[[-43  27 -30   3  51  16]
 [-53  21  -9 -40  -8  20]] gives -40

[[ 41 -15  45  32  24 -41]
 [  8  38  10   2 -18  26]
 [-47  -4 -14  -2   5  11]] gives -2

[[ 27  39  14  36  -4   8 -13]
 [ 29  38  14  34  -7   4  -9]
 [ -2   2  10 -29 -12  35  36]] gives -12

[[ 37   6   8 -19  54   3]
 [  8  -1  -6  11  18 -23]
 [ 15  -2 -12  22  37 -48]] gives 22

[[ 17 -22  -9 -15 -14 -48]
 [  8  -1  11 -16 -15 -22]
 [  4 -13  -9  12   9  19]] gives 12

[[ 11  -1  43  -3   7]
 [ -9  -9  -3   7 -20]] gives -3
---
[ 30  11 -41  -4 -40] => -41

[[  1 -16 -11   9]
 [  7  41 -30  25]
 [ 20  28  44 -39]] => 44

[[ 27  14 -41 -14 -39  -2  20]
 [-13 -33   7 -34 -18 -48  16]] => 7

[[  4  11  10 -15  19  -1]
 [  7   6   9 -17  24  -6]
 [-18  47   5 -34 -39   3]] => 5

[[ 41 -16  12 -21]
 [ -3  11  -5  47]] => -5

[-33  11 -45 -19  30] => -45

[[ -9 -12  20 -10  19 -53]
 [-11   4  42  -1 -21  21]] => 42

[-46 -29 -39 -14] => -39

[-35  51 -45 -25] => -45
---
Input:
array([[ -8.702,   0.574,   4.571, -10.320,  11.012,   4.169,   0.160],
       [ -2.951,  -3.084,   8.962,  -7.248,   2.792, -10.303,   4.744],
       [  0.636,  -3.913,   6.382,  23.592, -17.081,   1.275,   4.180]])
Output: 23.592, 11.012

Input: array([ 11.59,  -6.31,  10.21, -12.32,   5.13, -10.69,  16.46])
Output: 16.46, 11.59

Input: array([ 0.10, -0.02, -0.03, -0.10])
Output: 0.10, -0.02

Input: array([-0.12, -0.08,  0.01,  0.18,  0.03, -0.07])
Output: 0.18, 0.03

Input:
array([[-0.162, -0.215, -0.224,  0.148, -0.079,  0.113],
       [-0.018,  0.009, -0.076, -0.162, -0.078, -0.082]])
Output: 0.148, 0.113

Input: array([ -83.26,  162.22,  130.61, -109.30,   72.39,  196.65, -130.81])
Output: 196.65, 162.22

Input:
array([[-167.07,  147.08,  209.27,  -84.33,  -31.38,  -56.89],
       [-141.12,   75.27,   -4.56, -119.82,   70.23,  123.06],
       [  23.90,  -81.18, -189.80,  -28.02,   63.90,  118.32]])
Output: 209.27, 147.08
---
[878 706 738 425 108] --> 878, 108

[[4964 4522 4855 4355 7594 5470 3564]
 [3342 3615 3649 2324 8257 4875 5913]
 [7507 6852 6316 2600 5656 3650 6023]] --> 4964, 6023

[[133 112 153 134]
 [ 70  63 202  99]] --> 133, 99

[-785 -573  240  849  408] --> -785, 408

[ 48  50   8  -8  13 -45] --> 48, -45

[ 42 -12 -36  29] --> 42, 29

[ 46  -6   8  24 -27  34  36] --> 46, 36

[[ 194 -366 -851 -858  219]
 [-823 -524 -851 -884  219]
 [-823 -524  899 -884  219]] --> 194, 219

[193 189  91 159 175  19 149] --> 193, 149

[[2132 3297 6077 4195]
 [2873 3228 8635 1107]] --> 2132, 1107
---
-15,-40,28,9,10,-46,5 => 5
14,-5,-44,49,-12,18 => 18
-32,-28,41,-20,-26,-35 => -35
0,-35,1,53,-44,36 => 36
8,-43,-23,-25 => -25
-8,-43,28,19 => 19
-21,-8,6,-46,-10 => -10
49,5,7,3,28 => 28
-3,-27,34,48 => 48
-4,9,-39,-21,17 => 17
---
Q: ((10, 83, 12, 51, 36), (17, 21, 48, 27, 44), (14, 27, 40, 33, 47))
A: 47
Q: ((114, 229, 47, 143, 48), (238, 196, 228, 81, 130), (192, 91, 81, 161, 114))
A: 114
Q: ((-662, 74, 337, 184), (-345, 226, 537, 484), (-132, 227, 229, 539))
A: 539
Q: ((5461, 2969, 2085, 2426, 4872, 6400), (6961, 2485, 5046, 4546, 8566, 5387), (6199, 3820, 6360, 6022, 8988, 4389))
A: 4389
Q: ((38, 46, 31, 18), (54, 16, 88, 40), (24, 40, 38, 13))
A: 13
Q: ((940, 240, 273, 407), (343, 167, 269, 453), (230, 465, 345, 36))
A: 36
---
[[ 51  47  28 -10]
 [-25  29  51  23]]
-10

[[ 14 -23 -43 -17   7   2 -29]
 [-38  52  37 -19  46  39 -31]
 [ 19 -19  10 -24   2  11 -32]]
-29

[-16  -5 -14 -40  35]
35

[ 33 -18 -20 -26  19  51 -11]
-11

[ -7 -43  36  -3  -1 -12]
-12

[[-15  22 -12  34  37]
 [ 51 -10 -25   2 -11]]
37

[ 48 -28 -34   4 -22   7  15]
15

[  0  40 -35   8  15  12  14]
14

[[ -1  14  19  11 -12  51]
 [ 35  15 -19 -33  22 -51]
 [-24  23  11 -19 -16  14]]
51

[-29   3 -10 -14  40  22]
22
---
[942 138 453 673 699 426]	699

[[-16  35 -12 -15]
 [-14 -24  -5 -18]
 [-26 -35 -17  -9]]	-14

[[  0 -23 -33  -7  29   2]
 [-18  -5 -25 -22  25 -29]
 [ -5 -12  25  -7  25   5]]	29

[-34  14  -8 -21  -9  36]	-9

[[57 79 29 47  4]
 [50 14 44 95 49]]	4

[ 30  19 -19  10  38 -49  13]	38
